[[  3  39 -24 -46 -26]
 [ 10 -10 -37 -38 -30]
 [ 33 -25 -45  -2  14]
 [ 37  21 -46 -50 -29]
 [ 26 -23 -44 -13  -9]
 [-12  -4   5   0 -21]
 [-12 -17  21  45  26]
 [-23  30  24  -5  -7]]
->
[[-26 -30  14 -29  -9 -21  26  -7]
 [-46 -38  -2 -50 -13   0  45  -5]
 [-24 -37 -45 -46 -44   5  21  24]
 [ 39 -10 -25  21 -23  -4 -17  30]
 [  3  10  33  37  26 -12 -12 -23]]

[[  3  -8  -9  12  -2   1  -4   2 -21]
 [-27 -67   8   8   3  -1 -14  -2  21]
 [  8 -21  -5 -65  -2   1  -1   0 -16]
 [ 41 -11   2  29  -7   1  -1  -6   6]
 [ 40 -23   3 -28   1   1  -1   0  49]
 [ 46 -16 -10  43  -6   3   1   1 -41]]
->
[[-21  21 -16   6  49 -41]
 [  2  -2   0  -6   0   1]
 [ -4 -14  -1  -1  -1   1]
 [  1  -1   1   1   1   3]
 [ -2   3  -2  -7   1  -6]
 [ 12   8 -65  29 -28  43]
 [ -9   8  -5   2   3 -10]
 [ -8 -67 -21 -11 -23 -16]
 [  3 -27   8  41  40  46]]

[[ 17  -1  35  -4  -6   5]
 [-13  16  33  -4 -68  17]
 [ -1  -1  34  -4 -41  10]
 [ -1   4  35  -9   9   5]
 [ -1  -1  35  -4 -17   8]
 [  3  -1  35  -4 -16   5]
 [ -1   1  35  -4 -16   4]
 [ -9  -1  35  -4 -16   5]
 [ 11 -11  36   1  40  -4]
 [ 18  -4  36  -4   4  -2]]
->
[[  5  17  10   5   8   5   4   5  -4  -2]
 [ -6 -68 -41   9 -17 -16 -16 -16  40   4]
 [ -4  -4  -4  -9  -4  -4  -4  -4   1  -4]
 [ 35  33  34  35  35  35  35  35  36  36]
 [ -1  16  -1   4  -1  -1   1  -1 -11  -4]
 [ 17 -13  -1  -1  -1   3  -1  -9  11  18]]

[[ -6  -6  -1   1   0]
 [ 36  22   3 -18  27]
 [  0   1  -1   1   9]
 [  6   1  -1  -9   0]
 [ -6   1 -21  26   9]
 [ 24  15   3  -9  27]
 [ 18  22  -6 -18  18]
 [ 24 -41  32 -13 -54]
 [ 36  22   3 -18  27]]
->
[[  0  27   9   0   9  27  18 -54  27]
 [  1 -18   1  -9  26  -9 -18 -13 -18]
 [ -1   3  -1  -1 -21   3  -6  32   3]
 [ -6  22   1   1   1  15  22 -41  22]
 [ -6  36   0   6  -6  24  18  24  36]]

[[  0 -57   2  32  11   0]
 [  1   7   3  41  44   1]
 [  1 -28   2  15 -12   0]]
->
[[  0   1   0]
 [ 11  44 -12]
 [ 32  41  15]
 [  2   3   2]
 [-57   7 -28]
 [  0   1   1]]

[[  0  15  -3   7 -28  11  12  17  11   6  -5  -9]
 [  3   5  -5 -13  -6  -3  24  43  -5  10 -21  11]
 [ 10 -20  -3   6   8 -19  10  -8  -7   4  37   3]
 [-46   4  -9   5  -2  -4 -39  -1  32 -16 -37  12]
 [-41  -9 -12  30  54   7 -30  24  16  17  11  20]]
->
[[ -9  11   3  12  20]
 [ -5 -21  37 -37  11]
 [  6  10   4 -16  17]
 [ 11  -5  -7  32  16]
 [ 17  43  -8  -1  24]
 [ 12  24  10 -39 -30]
 [ 11  -3 -19  -4   7]
 [-28  -6   8  -2  54]
 [  7 -13   6   5  30]
 [ -3  -5  -3  -9 -12]
 [ 15   5 -20   4  -9]
 [  0   3  10 -46 -41]]

[[-15 -11  13 -37]
 [ -6 -17   9 -29]
 [-11 -10   4 -28]
 [-13  -4  -8 -21]
 [ -2   4 -30 -22]
 [ -4   9 -30 -10]
 [ -3   5 -42   3]
 [ -4  22 -35   5]
 [ -6  28 -51  19]
 [ -4  33 -64  18]
 [  7  29 -55  -2]]
->
[[-37 -29 -28 -21 -22 -10   3   5  19  18  -2]
 [ 13   9   4  -8 -30 -30 -42 -35 -51 -64 -55]
 [-11 -17 -10  -4   4   9   5  22  28  33  29]
 [-15  -6 -11 -13  -2  -4  -3  -4  -6  -4   7]]

[[-17 -45   1  23  42   0  23]
 [-23  35   2 -23 -37 -21 -42]
 [-38 -29 -26 -28  28  56   3]
 [  0 -41  -8   7  -1 -52 -36]
 [ 31  12 -31  -3  15  17 -17]
 [ 43  -1  25 -50 -37 -22  -1]
 [ 50  13 -33 -29  10  22  51]
 [ 49   7 -65 -20   4  30 -13]
 [-24  26  30 -22   9  39  21]
 [ 14 -39 -62  -4   3 -20 -61]]
->
[[ 23 -42   3 -36 -17  -1  51 -13  21 -61]
 [  0 -21  56 -52  17 -22  22  30  39 -20]
 [ 42 -37  28  -1  15 -37  10   4   9   3]
 [ 23 -23 -28   7  -3 -50 -29 -20 -22  -4]
 [  1   2 -26  -8 -31  25 -33 -65  30 -62]
 [-45  35 -29 -41  12  -1  13   7  26 -39]
 [-17 -23 -38   0  31  43  50  49 -24  14]]

[[-26 -14  25   7 -26 -10]
 [-16 -31  51  11 -19 -26]
 [-17 -37  70  34 -29 -12]
 [-15 -37  58  15 -18 -27]
 [-15 -37  58  14 -18 -27]]
->
[[-10 -26 -12 -27 -27]
 [-26 -19 -29 -18 -18]
 [  7  11  34  15  14]
 [ 25  51  70  58  58]
 [-14 -31 -37 -37 -37]
 [-26 -16 -17 -15 -15]]
